The rows lie along a hidden order. The number after each row says roughly how far along it the row is, from 0 to 30. A new part has a new order.
In the rows, 128 means zero.
[131 127 139 129 142  74 152 128 127 138 134 147 127 133 144 119 127 124
 157 123 127 124 105 160 138 156 125 136 108 137 125  99 145 134 115 130
 112 126 113 128 124 144 126 128 134 154  88 127 146 131 129 115 133 129
 129  80 192 106 139 134 147] : 14
[134 113 149 114 139 103 214 111 122 154 136 138 140 135 249 145 235 139
 124 133 141  82 100 182 120 199 120 122 147 171 146  67 141 160 108 100
  82 113 109 137 111 153  84 126 141 113 166 121 155 157 151  45  78 121
 113  80 135 142 146 156 139] : 2
[119 144 154 138 133 105  71 158 133 117 128 137 115 133   1 104  46 119
 152 114 115 171 139 113 146 111 130 143  99  99 123 153 130  95 133 173
 148 139 148 111 140 117 168 129 122 183  87 142 119  96 114 141 174 141
 128 131 119  91 124  78 136] : 29
[127 136 147 133 140  71 117 142 132 131 136 150 121 134  81 115 111 122
 154 118 122 139 115 144 139 151 125 136  97 124 128 112 138 120 124 146
 121 132 126 121 132 139 141 127 135 168  76 133 137 117 124 130 147 133
 132 108 142  98 136 108 147] : 20
[131  99 129 123 141  86 165 120 123 145 135 145 136 133 231 133 177 131
 139 130 134  98 103 171 129 177 123 128 130 156 136  80 145 152 112 112
 100 120 111 135 118 145 108 127 137 134 124 123 151 146 140  71 117 124
 120  95 152 123 142 151 144] : 8
[131 122 136 125 141  81 176 121 125 143 136 147 129 133 149 129 158 128
 148 130 130 104 107 166 131 169 124 132 120 146 132  90 139 140 114 116
 104 124 110 132 121 145 112 128 135 142 102 122 137 139 133  81 124 126
 124  92 159 114 139 144 145] : 11
[117 142 152 138 138  98  59 165 138 120 132 144 114 133   1 102  55 121
 153 110 117 173 134 109 147 118 127 145 101 102 130 146 129  95 135 174
 144 142 144 106 137 124 160 127 134 190  37 145 121 100 117 144 177 138
 125 124 116  93 125  73 138] : 29
[131 117 123 116 140  96 179 117 121 153 135 144 138 136 229 137 232 139
 131 129 141  81  97 168 122 203 120 124 145 172 145  65 143 157 108 109
  88 119 109 136 113 154  90 125 142 113 115 123 153 156 151  46 109 121
 111  84 135 134 147 169 139] : 4
[129 134 146 132 140  78 124 137 130 135 134 150 123 133 100 116 112 118
 156 119 122 132 116 163 136 144 126 137  97 121 125 118 142 124 119 142
 116 130 120 125 131 140 142 128 134 168  73 131 138 121 127 126 144 132
 134 112 151 100 135 116 147] : 18
[118 144 153 139 134 106  57 160 135 116 129 137 114 131   1 106  51 118
 152 116 117 170 136 113 145 107 130 143  97 101 123 151 130  93 137 176
 152 139 139 111 142 124 161 129 129 181  50 144 119 100 111 155 175 138
 129 132 117  89 122  76 135] : 29
[124 141 151 134 134  93  91 147 133 121 131 139 119 130  18 107  96 117
 149 116 115 155 129 123 143 121 130 141  86 105 118 137 136 113 129 161
 137 135 134 120 136 130 149 129 130 170  35 131 124 109 117 146 157 136
 136 122 144  90 129  86 146] : 24
[129 142 150 134 133  94 104 138 132 122 130 132 118 129  73 110  71 115
 156 121 115 155 129 134 140 107 132 140  96 109 115 134 139 108 131 161
 140 133 128 125 134 128 158 132 127 162  90 131 126 112 112 153 155 133
 140 122 150  96 129  96 141] : 22
[132 122 133 124 141  78 161 119 124 145 136 149 131 133 181 128 171 131
 148 128 137  98 100 170 129 185 124 130 123 151 134  83 142 143 112 117
 102 123 111 133 120 148 111 127 136 140 107 124 153 140 138  84 126 125
 122  98 154 122 141 152 139] : 10
[117 147 153 138 133 100  63 158 134 115 128 136 114 131   1 108  46 119
 149 114 115 176 138 104 147 101 130 143  88  93 123 153 127  93 135 175
 153 139 175 110 142 119 163 129 129 183  48 143 119  99 113 159 178 140
 127 139 115  88 121  73 138] : 30
[127 139 151 136 135  90 104 143 133 123 130 140 119 130  50 110  86 118
 150 119 116 155 129 130 140  56 130 139  94 107 120 135 138 114 131 151
 133 132 130 119 140 128 152 130 129 167  68 135 128 110 118 143 155 136
 136 117 154  85 128  93 140] : 23
[124 135 152 133 142  77 109 150 130 133 137 153 121 136  52 110 112 122
 156 115 124 146  97 142 140 163 123 140  92 122 132 120 142 115 121 150
 116 134 128 115 122 138 142 124 137 182  55 138 135 117 129 109 155 133
 130 107 134  96 137 111 147] : 21
[125 144 150 138 130  95  88 140 133 118 130 131 118 126  62 111  55 116
 153 119 114 161 133 115 143 102 132 137 105  99 113 143 134 108 131 158
 144 135 135 120 137 123 149 132 126 165  79 135 124 104 117 156 153 136
 138 130 150  93 125  84 141] : 25
[127 123 135 123 148  66 160 134 125 147 139 157 130 136 153 129 172 133
 145 122 134 112  98 164 132 199 119 132 114 155 142  72 143 147 109 122
  95 125 111 126 123 152 118 124 142 154  81 128 154 137 140  62 131 126
 120  88 140 123 141 143 148] : 11
[133 119 128 121 139  70 185 115 122 146 135 144 134 135 230 137 203 134
 138 130 137  94 105 179 127 186 122 126 129 160 141  74 142 155 107 112
  96 119 107 136 113 149 102 127 138 123 120 122 150 145 141  67 114 123
 116  97 144 132 141 162 143] : 6
[125 140 150 136 139  83  95 150 133 124 133 142 119 132  38 109  80 118
 154 117 119 157 122 130 141 133 128 140 101 106 123 127 137 111 128 160
 129 135 133 118 137 130 149 128 133 178  50 136 128 110 119 133 163 136
 134 119 144  96 130 101 144] : 23
[121 143 155 137 136  89  87 154 134 120 132 142 115 131  13 105  63 113
 154 117 116 166 131 115 144 121 130 143  98 107 124 140 134  99 135 165
 140 138 139 114 139 128 158 129 132 180  47 141 123 102 116 148 168 138
 132 131 127  96 123  88 146] : 26
[131 122 131 123 144  77 180 124 123 146 137 150 133 135 195 131 198 133
 141 128 136  99  98 170 130 185 122 130 124 153 140  81 145 150 112 119
  93 122 110 132 118 149 107 126 139 141 117 124 149 147 141  74 116 124
 119  91 143 120 143 153 147] : 8
[117 143 155 136 130 103  66 158 134 115 130 135 113 129   1 109  36 118
 153 116 113 173 145 103 147  97 130 143  89  93 121 150 126  93 139 169
 145 139 147 113 141 120 165 130 126 190  54 142 114  94 115 167 179 139
 129 137 119  90 121  69 136] : 30
[122 146 154 137 132 101  74 155 133 117 130 138 114 130   1 105  62 117
 155 117 116 169 134 111 145 108 131 141  87 102 119 151 130  99 134 166
 144 137 139 113 142 123 165 130 128 183  48 141 120 109 113 159 167 138
 132 126 121  90 124  79 137] : 27
[120 144 150 135 139  99  72 159 134 123 134 147 115 134  20 110  61 121
 150 114 119 166 129 106 143 135 125 142  90 109 126 132 134 103 137 163
 128 137 141 112 141 129 157 129 133 186  56 142 121 105 117 140 171 138
 130 136 127  93 127  84 141] : 26
[129 133 142 131 142  75 141 138 129 137 137 150 130 134 111 124 125 124
 156 120 126 133 108 159 137 166 125 137  99 135 129 105 142 127 117 139
 111 130 118 122 128 142 129 127 136 167  88 129 141 122 130 103 147 131
 132 101 156 102 138 121 150] : 17
[130 130 141 128 142  74 146 130 128 139 137 157 127 134 143 122 139 124
 156 122 128 125 116 157 137 158 124 136 107 141 129 102 144 135 115 134
 111 126 116 128 126 144 129 127 136 157  79 128 148 128 130 103 141 129
 130  98 159 103 137 131 149] : 14
[134 118 128 120 138 100 189 110 121 148 133 137 138 131 238 139 224 133
 132 134 138  85 100 179 125 176 124 123 131 163 139  93 144 162 113 105
 100 117 109 140 113 150  92 128 139 117 150 115 150 152 143  65 110 121
 117  89 148 137 143 186 139] : 5
[134 116 126 118 136  98 203 109 121 150 132 138 138 133 213 142 228 134
 129 135 136  81 103 169 122 172 124 122 145 164 137  80 143 162 112 100
  93 113 107 143 107 148  92 129 137 113 141 118 151 153 146  68 103 120
 118  95 143 136 144 169 138] : 4
[131 125 134 127 138  82 168 117 125 142 134 145 128 130 179 127 151 125
 144 130 128 112 104 166 128 155 126 130 116 142 127 100 143 143 113 122
 112 122 110 134 120 143 119 130 132 138 110 119 145 137 134 102 124 130
 128 100 171 114 137 140 145] : 11
[133 117 125 119 134  97 188 110 120 144 134 137 137 132 251 139 212 133
 137 135 137  93 100 175 127 170 126 123 141 161 135  74 141 161 111 104
 101 118 107 140 113 147 109 129 135 120 142 118 147 148 145  77 108 120
 118  93 147 132 143 161 139] : 6
[118 145 153 138 132 101  64 160 134 110 128 135 113 130   1 102  47 119
 157 114 114 175 135 102 146 107 130 143  88  95 123 154 126  94 139 176
 155 139 145 113 141 119 169 129 129 191  49 142 123  98 112 169 175 139
 129 139 119  89 119  65 135] : 30
[132 128 139 129 139  91 147 127 126 137 135 146 128 131 146 124 142 121
 156 120 126 118 105 162 131 147 127 132 109 137 126 107 141 133 116 135
 114 126 112 133 126 140 127 129 133 150  88 124 142 135 128 112 134 129
 131 103 169 107 136 131 146] : 14
[138 133 139 131 129  89 160 108 127 127 127 126 129 123 167 127 114 115
 152 136 115 130 114 157 135  90 137 128 114 124 104 116 141 134 123 122
 133 122 111 146 123 131 131 138 120 127 129 116 135 129 117 161 121 129
 143 112 206 105 133 124 137] : 14
[122 141 147 134 145  85  78 157 132 130 137 151 119 135  44 108  84 123
 152 111 122 156 121 131 142 152 124 143  90 113 134 132 137 101 125 161
 128 136 133 111 138 137 151 124 137 188  43 141 129 113 126 108 156 135
 129 113 123  94 130  94 147] : 24
[125 138 149 136 138  74  98 142 131 125 133 142 121 132  37 110  66 118
 153 117 119 160 129 133 140 136 128 140  91 111 124 130 139 110 128 160
 130 134 133 116 136 132 152 129 133 175  64 136 129 109 121 130 160 134
 134 120 139  91 131  86 143] : 23
[131 120 132 123 141  88 175 121 121 146 136 149 132 134 197 133 182 131
 145 131 134 100 102 172 129 179 123 129 117 148 136  81 145 149 111 117
 101 125 108 134 115 147 109 127 137 133 115 123 150 145 140  78 127 126
 121  89 150 121 141 151 142] : 9
[115 144 154 139 134  93  60 164 134 113 129 141 112 132   1 103  44 121
 150 113 117 176 137  97 146 119 128 145  90  94 128 155 127  81 134 180
 150 143 144 108 143 120 164 127 130 199  36 145 118  99 113 155 178 140
 125 135 108  89 121  70 140] : 30
[122 144 149 137 133  98  83 150 134 118 129 135 114 129   1 106  68 115
 155 117 114 168 135 115 143 100 131 141  89 101 120 147 129 104 135 152
 144 137 141 113 139 117 148 130 127 177  58 142 121  99 110 156 160 138
 134 131 130  93 122  74 138] : 27
[123 142 151 133 137  94  81 158 134 123 132 142 120 133   4 105  58 119
 153 113 121 164 131 121 144 127 128 143  91 114 126 139 134 101 131 167
 137 137 138 110 138 127 159 127 132 177  49 141 122 104 118 153 168 137
 130 124 125  93 128  88 144] : 26
[118 147 155 141 133 102  58 161 134 115 129 137 112 130   1 103  68 119
 150 115 116 178 138 104 147 108 130 142  91  94 124 154 127  91 139 169
 151 139 145 113 140 120 166 129 129 180  47 145 117  95 112 160 181 140
 126 138 111  90 122  74 138] : 30
[137 114 129 113 137 121 204  98 121 148 131 131 143 131 255 145 222 134
 126 139 138  70 103 174 117 175 125 117 155 172 134  75 145 170 110  90
  90 113 101 147 108 147  87 130 136 100 175 116 150 165 148  61  91 118
 121  92 143 145 143 178 133] : 0
[126 137 149 132 140  85 102 147 132 133 133 142 117 134  50 111  83 120
 157 117 120 152 122 133 142 148 125 139  90 114 124 126 140 109 126 153
 125 135 127 118 135 135 145 128 135 169  59 136 133 109 124 130 157 135
 132 114 142  94 133 102 146] : 22
[132 128 140 128 143  67 161 129 125 138 135 149 127 133 178 124 139 125
 153 127 127 118 105 167 129 164 126 136 113 139 129  92 143 134 112 124
 101 124 113 130 126 143 124 128 136 152  97 123 149 139 132 100 130 129
 127  96 161 110 139 140 147] : 13
[131 124 133 124 141  90 171 122 125 139 135 145 131 132 184 129 162 128
 145 128 131 109 108 166 130 158 124 131 122 153 133  88 144 157 113 111
 105 121 108 134 121 147 113 128 136 141 112 123 149 138 137  96 116 130
 124  97 157 123 139 137 143] : 10
[132 122 133 124 140  85 175 119 124 140 135 142 132 131 198 130 183 128
 146 127 131 124 101 166 129 166 125 126 127 145 132  86 142 150 113 115
 112 121 107 135 117 145 112 129 137 133 119 125 150 141 137  84 136 126
 123 100 163 117 140 148 150] : 9
[132 126 138 128 140  82 166 121 125 141 135 147 130 132 168 127 120 128
 148 128 129 107 105 165 129 158 125 128 118 145 131  92 137 141 113 123
 109 120 111 136 122 145 123 129 135 144 108 125 148 138 135  78 122 126
 125  95 164 114 139 150 145] : 11
[136 111 118 112 138 115 206  99 122 150 134 139 145 133 255 148 251 137
 118 137 141  65 100 175 115 193 123 120 155 178 141  69 142 174 109  83
  83 113 101 144 107 148  85 128 139  97 179 116 149 161 151  47  93 118
 120  90 142 149 145 188 135] : 0
[133 121 129 121 138  96 182 114 122 143 133 141 136 132 207 137 186 130
 137 132 133 103 103 169 126 161 126 125 127 153 131  88 141 156 113 106
 102 118 105 139 115 146 107 130 135 130 133 118 149 145 139 100 112 123
 120  95 159 130 139 146 136] : 7
[122 142 153 137 140  86  83 156 134 124 134 146 117 134  31 108  76 118
 151 112 120 160 129 124 143 130 126 143  94 108 128 134 136 108 126 158
 128 137 136 113 141 129 155 127 139 182  44 139 128 111 120 144 166 136
 131 121 131  96 130  90 144] : 25
[138 114 117 113 135 114 202  98 121 150 133 133 144 132 255 147 218 136
 126 139 140  75  99 169 116 183 125 119 154 168 138  70 142 170 113  93
  87 113 112 145 107 149  85 129 138  90 184 114 149 161 150  57  90 119
 121  92 147 146 144 177 135] : 0
[131 126 136 125 138  80 157 126 125 142 136 150 130 133 168 128 158 127
 148 127 128 110  95 163 133 170 123 132 118 146 128  88 141 140 113 125
 106 124 112 131 122 146 119 127 136 144 102 125 149 135 136 102 129 126
 125  97 152 114 142 140 145] : 12
[132 131 143 129 138  77 152 128 128 140 134 145 127 131 154 122 132 122
 158 125 124 130 107 152 135 159 127 130 106 134 124 105 144 138 116 126
 114 126 117 131 125 140 126 130 127 148 108 125 141 129 129 119 134 130
 132  99 172 109 137 129 149] : 15
[133 135 143 132 137  79 131 138 130 130 134 145 125 132  95 117 109 119
 156 121 121 133 117 146 141 134 127 137 100 118 123 115 143 120 116 143
 121 130 122 123 127 139 139 129 132 162  82 131 136 119 123 126 147 133
 134 108 159  99 135 111 143] : 19
[134 115 123 119 138  97 190 111 122 142 132 141 137 132 243 136 213 133
 129 132 145  84 101 167 124 166 124 123 139 166 140  76 141 162 113 101
  97 115 110 142 112 147  97 129 133 117 143 118 153 146 142  71 108 121
 116  89 149 135 142 167 137] : 5
[132 132 143 131 139  82 132 134 128 134 134 147 126 132 101 121 117 119
 148 123 125 129 109 154 138 154 126 137 103 134 124 101 142 126 118 142
 116 129 120 128 129 139 130 129 132 159  92 127 143 122 128 107 139 131
 133 101 161 106 135 125 147] : 16
[120 144 152 136 138  96  70 162 135 121 133 141 114 134   1 104  72 119
 152 112 119 170 131 113 145 132 126 142  90 102 131 143 133 101 133 171
 136 139 143 109 141 128 161 126 133 187  48 143 124 101 117 139 178 137
 127 125 116  94 129  82 143] : 27
[133 122 131 124 138  88 179 116 123 141 135 144 133 132 196 133 171 128
 143 130 130  87 103 167 127 163 126 127 124 149 131  89 143 149 113 115
 102 122 106 138 117 144  89 129 134 133 122 120 149 142 136  94 125 125
 124  97 160 121 141 146 142] : 9
[122 143 149 135 138  89  84 155 133 124 133 143 117 134  21 107  67 119
 151 113 120 166 130 121 139 130 127 144  89 108 121 137 135 102 130 167
 136 137 138 115 139 124 154 128 133 180  51 141 127 107 119 139 160 136
 132 121 129  95 128  83 144] : 25
[129 145 151 136 134  93 106 140 133 121 129 136 119 129  37 113  59 115
 161 121 117 156 130 131 142  99 132 140  97 108 114 138 138 110 130 153
 141 132 133 123 135 125 166 132 126 162  73 135 125 109 115 157 154 136
 139 124 155  94 128  97 144] : 23
[134 116 124 118 140  95 195 113 121 147 135 139 137 134 250 140 223 137
 130 138 140  76  99 173 122 181 122 123 131 167 140  80 143 162 111 104
  92 117 107 138 112 149  93 128 139 120 144 119 153 154 148  61 105 121
 115  91 139 152 145 167 135] : 4
[131 125 136 127 144  72 153 129 125 142 137 150 128 133 158 124 153 128
 150 125 130 110 102 162 136 168 124 133 114 155 132  88 143 138 113 122
 103 125 113 130 123 144 123 128 136 157  99 125 148 136 135  91 132 128
 126  92 168 114 140 139 148] : 12
[131 126 136 128 137  83 161 123 126 139 136 149 133 132 120 126 150 126
 150 128 127 115 104 163 133 160 125 133 113 142 129 104 144 136 116 126
 109 124 112 132 123 142 123 128 135 146 100 125 145 134 133 100 129 127
 128  94 162 112 141 123 147] : 12
[121 145 154 138 132 106  77 155 133 114 126 131 115 128   1 105  46 116
 157 117 115 175 137 117 144  96 133 143  92  94 118 159 129  96 138 172
 148 133 143 114 137 118 162 131 125 168  61 139 116  99 111 165 166 138
 133 133 128  89 121  77 134] : 29
[124 141 154 136 137  85 100 148 133 118 132 138 118 132  38 106  91 118
 155 116 117 164 128 126 143 121 129 141  94 107 121 134 135 106 130 156
 136 135 132 117 137 126 154 129 131 178  73 138 125 104 118 141 159 135
 135 122 140  98 127  95 142] : 25
